Below are the code and all the weights of a small trained network. Each question names an input and a target symbol and asks about switching units off, where a switched-off unit gives its printed mean instead of its output.

import numpy as np


def w(rows, s, z=0):
    codes = np.array(rows[::2]) - 128.0
    scale = np.full(codes.shape[1], s)
    scale[-1] = z or s
    return codes * scale


def f(y):
    return np.maximum(y, 0)


def softmax(a):
    e = np.exp(a - a.max(-1, keepdims=True))
    return e / e.sum(-1, keepdims=True)


def log_softmax(a):
    a = a - a.max(-1, keepdims=True)
    return a - np.log(np.exp(a).sum(-1, keepdims=True))


def net(x, mask):
    ids = ['αγδεηθλστφψω'.index(c) for c in x.split()]
    T = len(ids)
    res = E[ids] + P[:T]
    u = 0
    for l in range(3):
        r = res
        for j in range(3):
            rows = slice(2 * j, 2 * j + 2)
            q, k, v = (r @ M[l][rows].T for M in (Q, K, V))
            z = softmax(np.where(np.tri(T) > 0, q @ k.T / 2**0.5, -1e9)) @ v
            o = O[l][rows]
            res = res + np.where(mask[u + j], z, o[:, -1]) @ o[:, :-1]
        u += 3
        y = f(res @ A[l][:, :-1].T + A[l][:, -1])
        res = res + np.where(mask[u : u + 8], y, B[l][:, -1]) @ B[l][:, :-1]
        u += 8
    return log_softmax(res[-1] @ U[:, :-1].T + U[:, -1])


Q, K, V, O, A, B = {}, {}, {}, {}, {}, {}
E = w([
[90,113,149],'α',
[118,116,107],'γ',
[179,103,91],'δ',
[67,134,89],'ε',
[79,123,117],'η',
[162,101,145],'θ',
[148,108,124],'λ',
[145,92,172],'σ',
[209,105,174],'τ',
[255,175,31],'φ',
[96,159,73],'ψ',
[129,162,122],'ω',
],0.0074)
P = w([
[110,13,130],'0',
[180,196,128],'1',
[110,105,34],'2',
[209,162,169],'3',
[121,82,39],'4',
[254,151,158],'5',
[147,80,26],'6',
[250,146,165],'7',
[153,79,26],'8',
],0.0075)
Q[0] = w([
[101,125,228],'0.h1',
[164,122,73],'0.h1',
[78,93,2],'0.h2',
[190,220,112],'0.h2',
[121,77,52],'0.h3',
[118,18,83],'0.h3',
],0.008)
K[0] = w([
[202,208,77],'0.h1',
[69,66,128],'0.h1',
[1,101,151],'0.h2',
[191,100,200],'0.h2',
[75,60,103],'0.h3',
[110,51,166],'0.h3',
],0.0087)
V[0] = w([
[11,96,201],'0.h1',
[127,48,134],'0.h1',
[55,110,245],'0.h2',
[170,120,244],'0.h2',
[254,133,129],'0.h3',
[111,27,77],'0.h3',
],0.0085)
O[0] = w([
[43,110,185,78],'0.h1',
[110,31,140,222],'0.h1',
[59,106,187,26],'0.h2',
[192,101,228,96],'0.h2',
[253,126,111,197],'0.h3',
[91,2,102,253],'0.h3',
],0.0085,0.0025)
A[0] = w([
[151,118,118,138],'0.n1',
[113,2,97,254],'0.n2',
[122,102,46,111],'0.n3',
[51,74,197,116],'0.n4',
[189,243,153,242],'0.n5',
[131,93,90,137],'0.n6',
[117,30,100,225],'0.n7',
[149,92,193,101],'0.n8',
],0.01,0.004)
B[0] = w([
[148,107,94,155],'0.n1',
[113,254,157,246],'0.n2',
[115,189,31,183],'0.n3',
[87,169,201,155],'0.n4',
[76,1,92,182],'0.n5',
[129,217,89,172],'0.n6',
[122,245,153,221],'0.n7',
[189,146,232,142],'0.n8',
],0.0061,0.012)
Q[1] = w([
[133,115,61],'1.h1',
[71,166,55],'1.h1',
[58,253,170],'1.h2',
[204,158,48],'1.h2',
[135,128,228],'1.h3',
[37,207,158],'1.h3',
],0.0061)
K[1] = w([
[59,116,170],'1.h1',
[120,173,229],'1.h1',
[72,254,70],'1.h2',
[227,143,106],'1.h2',
[227,41,76],'1.h3',
[79,78,119],'1.h3',
],0.0053)
V[1] = w([
[198,135,161],'1.h1',
[201,144,147],'1.h1',
[253,88,113],'1.h2',
[226,110,143],'1.h2',
[231,97,62],'1.h3',
[55,146,135],'1.h3',
],0.0062)
O[1] = w([
[63,204,153,119],'1.h1',
[57,233,143,121],'1.h1',
[17,120,143,86],'1.h2',
[2,140,168,103],'1.h2',
[67,158,73,2],'1.h3',
[210,93,150,194],'1.h3',
],0.0062,0.012)
A[1] = w([
[124,140,184,47],'1.n1',
[127,132,183,92],'1.n2',
[102,154,70,12],'1.n3',
[128,133,179,83],'1.n4',
[148,9,121,92],'1.n5',
[55,136,114,254],'1.n6',
[109,169,128,129],'1.n7',
[114,163,124,143],'1.n8',
],0.011,0.0048)
B[1] = w([
[104,155,190,176],'1.n1',
[121,139,193,185],'1.n2',
[109,95,211,186],'1.n3',
[123,141,182,179],'1.n4',
[1,132,54,254],'1.n5',
[149,64,183,183],'1.n6',
[102,175,79,199],'1.n7',
[126,174,81,204],'1.n8',
],0.0091,0.004)
Q[2] = w([
[138,2,171],'2.h1',
[135,14,189],'2.h1',
[124,132,41],'2.h2',
[132,148,45],'2.h2',
[122,226,119],'2.h3',
[122,36,140],'2.h3',
],0.0068)
K[2] = w([
[26,110,83],'2.h1',
[1,87,55],'2.h1',
[141,207,123],'2.h2',
[135,190,132],'2.h2',
[199,185,198],'2.h3',
[80,91,88],'2.h3',
],0.0093)
V[2] = w([
[159,97,253],'2.h1',
[87,84,250],'2.h1',
[107,235,147],'2.h2',
[85,240,163],'2.h2',
[183,187,40],'2.h3',
[22,94,66],'2.h3',
],0.0046)
O[2] = w([
[106,40,163,237],'2.h1',
[35,1,167,195],'2.h1',
[97,175,61,222],'2.h2',
[81,167,44,225],'2.h2',
[193,203,132,109],'2.h3',
[97,171,128,3],'2.h3',
],0.0064,0.013)
A[2] = w([
[3,25,167,25],'2.n1',
[166,45,117,241],'2.n2',
[177,45,126,243],'2.n3',
[205,113,140,254],'2.n4',
[99,183,210,42],'2.n5',
[126,190,220,71],'2.n6',
[165,189,213,105],'2.n7',
[23,231,65,147],'2.n8',
],0.0055,0.0045)
B[2] = w([
[240,33,31,249],'2.n1',
[87,139,189,242],'2.n2',
[104,148,194,242],'2.n3',
[156,166,194,205],'2.n4',
[100,97,12,150],'2.n5',
[117,112,13,155],'2.n6',
[136,91,2,162],'2.n7',
[54,183,228,255],'2.n8',
],0.0066,0.0089)
U = w([
[122,131,78,208],'α',
[147,91,8,2],'γ',
[116,150,255,207],'δ',
[193,133,63,117],'ε',
[85,124,103,186],'η',
[71,162,224,120],'θ',
[170,131,82,130],'λ',
[115,86,158,114],'σ',
[189,148,170,63],'τ',
[144,177,130,122],'φ',
[47,122,101,66],'ψ',
[138,134,114,175],'ω',
],0.0082,0.0048)

Each question gives the input, a string of symbols that net reads in full, and the target symbol t.
The units are the heads (2 rows each of Q, K, V and O) and the neurons (one row each of A and B). Each row of codes is followed by its name. A weight is (code - 128) times the scale printed after its matrix; where a second scale follows, it is the last column's (O, A, B and U).
mask holds one flag per unit, layer by layer, with each layer's heads first. A switched-off unit (its flag False) gives its mean, the last column of its rows in O or B, instead of its output. The means were averaged over made-up inputs and are rounded, as every weight is.
A unit's drop is (log p(t) with every unit on - log p(t) with that unit switched off) / (log p(t) with every unit on - log p(t) with every unit switched off).
unit that matters most: the unit with the biggest drop
k most important neurons: the k neurons with the biggest drops, biggest first
k most important neurons of layer l: the k neurons of layer l with the biggest drops, biggest first
heads that matter: for each layer, one digit per head in row order, 1 if its drop is at least 0.15 and else 0, layers parted by /
input δ η α δ θ λ η δ φ, target φ: 3 most important neurons : 2.n8; 0.n2; 0.n7
input δ η θ ψ λ, target φ: heads that matter : 000 / 000 / 100
input α δ δ γ τ η α φ τ, target σ: unit that matters most : 2.h1
input δ ε η τ α, target φ: 2 most important neurons : 0.n2; 2.n8
input τ ψ δ, target ψ: heads that matter : 010 / 100 / 110
input δ γ ψ δ τ θ θ, target φ: heads that matter : 000 / 000 / 100
input α φ η σ θ, target σ: heads that matter : 111 / 001 / 101
input σ δ η σ α α ψ ψ ε, target γ: 3 most important neurons of layer 2 : 2.n1; 2.n8; 2.n4
input σ α ε, target γ: heads that matter : 110 / 001 / 111
input φ φ φ δ φ δ α γ φ, target θ: 2 most important neurons : 2.n8; 1.n3
input γ ε τ φ, target ψ: 2 most important neurons : 0.n5; 1.n5
input δ α τ σ δ, target φ: heads that matter : 001 / 000 / 100
input σ η ψ α δ, target γ: 2 most important neurons of layer 1 : 1.n2; 1.n1
input α ε ε φ, target ψ: 3 most important neurons : 1.n5; 0.n2; 0.n5
input α η δ ε δ η τ ψ γ, target σ: most important neuron : 0.n4
input ψ θ θ θ θ ω δ θ δ, target ε: 3 most important neurons : 0.n2; 0.n4; 0.n7
input γ φ σ λ, target ψ: 3 most important neurons of layer 0 : 0.n5; 0.n2; 0.n7
input σ φ η θ, target ψ: 4 most important neurons : 1.n5; 0.n5; 0.n2; 0.n7
input η ε φ, target δ: heads that matter : 111 / 111 / 100
input ψ α δ, target ε: most important neuron of layer 2 : 2.n8
input α η τ α η θ δ α δ, target σ: 4 most important neurons of layer 1 : 1.n2; 1.n1; 1.n4; 1.n5
input δ α ε σ ε θ η, target φ: 3 most important neurons : 0.n2; 0.n7; 2.n8
input ε η γ α δ τ φ θ θ, target τ: 2 most important neurons : 0.n4; 0.n2
input α ε ε ε ω, target σ: 2 most important neurons of layer 0 : 0.n4; 0.n8
input δ ψ θ θ α τ, target σ: 4 most important neurons : 0.n2; 0.n5; 0.n7; 0.n8
